Below are the code and all the weights of a small trained network. Each question names an input and a class and asks about switching units off, where a switched-off unit gives its printed mean instead of its output.

import numpy as np


def w(rows, s, z=0):
    codes = np.array(rows[::2]) - 128.0
    scale = np.full(codes.shape[1], s)
    scale[-1] = z or s
    return codes * scale


def norm(h):
    return h / np.sqrt((h * h).mean(-1, keepdims=True) + 1e-5)


def f(y):
    return np.maximum(y, 0)


def log_softmax(a):
    a = a - a.max(-1, keepdims=True)
    return a - np.log(np.exp(a).sum(-1, keepdims=True))


def net(x, mask):
    res = np.array(x, float).reshape(1, 4) / 4 @ E
    u = 0
    for l in range(4):
        y = f(norm(res) @ A[l][:, :-1].T + A[l][:, -1])
        res = res + np.where(mask[u : u + 10], y, B[l][:, -1]) @ B[l][:, :-1]
        u += 10
    return log_softmax(norm(res)[-1] @ U[:, :-1].T + U[:, -1])


A, B = {}, {}
E = w([
[79,236,72,127],'x0',
[2,126,91,115],'x1',
[109,215,205,15],'x2',
[109,198,193,174],'x3',
],0.0031)
A[0] = w([
[128,176,88,107,115],'L0N0',
[111,24,17,204,124],'L0N1',
[156,159,129,253,64],'L0N2',
[198,209,233,49,224],'L0N3',
[49,81,69,239,110],'L0N4',
[50,49,213,209,242],'L0N5',
[71,139,140,23,254],'L0N6',
[101,187,136,140,163],'L0N7',
[129,211,172,135,119],'L0N8',
[100,194,113,169,87],'L0N9',
],0.0061,0.002)
B[0] = w([
[4,147,75,185,158],'L0N0',
[212,98,118,9,226],'L0N1',
[38,98,193,154,179],'L0N2',
[168,73,79,85,254],'L0N3',
[227,196,145,94,212],'L0N4',
[173,151,191,162,228],'L0N5',
[81,57,208,182,224],'L0N6',
[192,137,95,239,180],'L0N7',
[218,155,94,174,185],'L0N8',
[134,200,95,218,168],'L0N9',
],0.0045,0.0049)
A[1] = w([
[99,210,188,159,141],'L1N0',
[55,95,238,59,119],'L1N1',
[191,195,102,109,96],'L1N2',
[121,189,127,109,118],'L1N3',
[200,1,107,121,252],'L1N4',
[70,77,50,93,189],'L1N5',
[192,60,228,178,166],'L1N6',
[51,60,152,76,68],'L1N7',
[155,233,137,79,140],'L1N8',
[162,120,213,100,193],'L1N9',
],0.0062,0.0016)
B[1] = w([
[172,96,83,93,172],'L1N0',
[81,113,254,249,166],'L1N1',
[116,33,131,121,172],'L1N2',
[177,82,131,171,141],'L1N3',
[140,220,150,64,253],'L1N4',
[135,97,223,120,154],'L1N5',
[106,197,180,137,251],'L1N6',
[63,164,159,97,152],'L1N7',
[160,59,95,160,160],'L1N8',
[121,164,108,191,207],'L1N9',
],0.0049,0.0061)
A[2] = w([
[106,72,87,100,186],'L2N0',
[174,108,100,58,163],'L2N1',
[135,137,104,167,106],'L2N2',
[59,183,129,221,53],'L2N3',
[2,181,83,161,248],'L2N4',
[160,115,131,163,154],'L2N5',
[125,107,196,174,126],'L2N6',
[165,35,126,165,66],'L2N7',
[231,221,160,158,201],'L2N8',
[129,75,117,69,97],'L2N9',
],0.007,0.0016)
B[2] = w([
[74,161,172,110,136],'L2N0',
[187,114,188,57,163],'L2N1',
[128,104,92,134,144],'L2N2',
[155,153,90,108,167],'L2N3',
[253,189,117,183,155],'L2N4',
[62,118,146,118,156],'L2N5',
[69,181,164,75,169],'L2N6',
[79,88,109,126,137],'L2N7',
[111,82,82,82,254],'L2N8',
[134,171,140,106,139],'L2N9',
],0.0054,0.0087)
A[3] = w([
[87,112,253,169,156],'L3N0',
[182,74,52,64,180],'L3N1',
[95,113,217,99,145],'L3N2',
[75,131,126,215,158],'L3N3',
[155,113,217,150,76],'L3N4',
[199,144,126,102,179],'L3N5',
[112,33,119,95,82],'L3N6',
[115,130,187,30,5],'L3N7',
[168,149,150,140,22],'L3N8',
[124,119,112,92,156],'L3N9',
],0.0071,0.0014)
B[3] = w([
[3,207,186,106,237],'L3N0',
[88,72,127,158,250],'L3N1',
[105,144,106,196,233],'L3N2',
[200,167,131,124,170],'L3N3',
[106,137,107,159,207],'L3N4',
[75,127,127,138,246],'L3N5',
[90,185,108,185,155],'L3N6',
[129,100,125,134,253],'L3N7',
[101,114,162,101,160],'L3N8',
[102,159,145,137,163],'L3N9',
],0.0063,0.0043)
U = w([
[16,235,255,170,248],'0',
[70,35,55,234,15],'1',
[179,220,70,249,11],'2',
[158,64,173,27,232],'3',
],0.0092,0.0015)

Each question gives the input, the list of numbers given to net, and the class t.
The units are the neurons (one row each of A and B). Each row of codes is followed by its name. A weight is (code - 128) times the scale printed after its matrix; where a second scale follows, it is the last column's (A, B and U).
mask holds one flag per neuron, layer by layer. A switched-off neuron (its flag False) gives its mean, the last column of its row in B, instead of its output. The means were averaged over made-up inputs and are rounded, as every weight is.
A unit's drop is (log p(t) with every unit on - log p(t) with that unit switched off) / (log p(t) with every unit on - log p(t) with every unit switched off).
The circuit of an input: a set's keep is (log p(t) with only the set's units on - log p(t) with every unit switched off) / (log p(t) with every unit on - log p(t) with every unit switched off). Starting from the 12 units with the biggest drops (on a tie, the unit counted first), units are removed one at a time, each time the one whose removal leaves the highest keep (on an exact tie, the one counted first), for as long as the keep stays at least 0.8.
units of the circuit, in order: the units of the circuit, biggest drop first
most important unit: the unit with the biggest drop
k most important neurons: the k neurons with the biggest drops, biggest first
top k neurons in layer l: the k neurons of layer l with the biggest drops, biggest first
drop of u: that unit's drop, to one decimal
input [-2,5,-5,0], class 3: units of the circuit, in order => [L0N1]
input [1,4,5,6], class 2: top 2 neurons in layer 3 => [L3N0 L3N7]
input [-8,-3,-4,1], class 0: 3 most important neurons => [L0N3 L1N6 L0N5]
input [-1,4,-3,8], class 2: units of the circuit, in order => [L0N9 L2N1 L0N7 L3N3]
input [0,6,4,7], class 2: 3 most important neurons => [L0N7 L0N6 L0N8]
input [6,7,-8,6], class 1: 3 most important neurons => [L0N4 L0N1 L1N6]
input [2,-5,4,3], class 1: 2 most important neurons => [L0N1 L3N1]
input [8,0,-8,3], class 1: 2 most important neurons => [L0N4 L0N1]
input [6,-1,1,7], class 2: 2 most important neurons => [L0N1 L0N9]
input [2,-5,5,3], class 3: top 2 neurons in layer 1 => [L1N1 L1N4]
input [-7,5,-4,0], class 3: 2 most important neurons => [L0N1 L0N6]
input [-2,-3,3,0], class 3: 2 most important neurons => [L0N3 L3N0]
input [4,-1,-2,-2], class 1: top 3 neurons in layer 3 => [L3N6 L3N1 L3N0]
input [-7,-5,-5,1], class 0: top 2 neurons in layer 0 => [L0N3 L0N2]
input [-1,-8,-6,-6], class 3: most important unit => L1N4
input [0,5,3,5], class 2: 2 most important neurons => [L0N6 L0N7]
input [6,-3,-1,7], class 2: drop of L0N1 => 0.2
input [8,5,-3,6], class 2: drop of L1N9 => 0.0
input [8,-7,1,7], class 1: drop of L1N6 => 0.1
input [4,1,-8,6], class 1: drop of L1N1 => 0.2
input [6,3,-5,-7], class 3: most important unit => L0N1
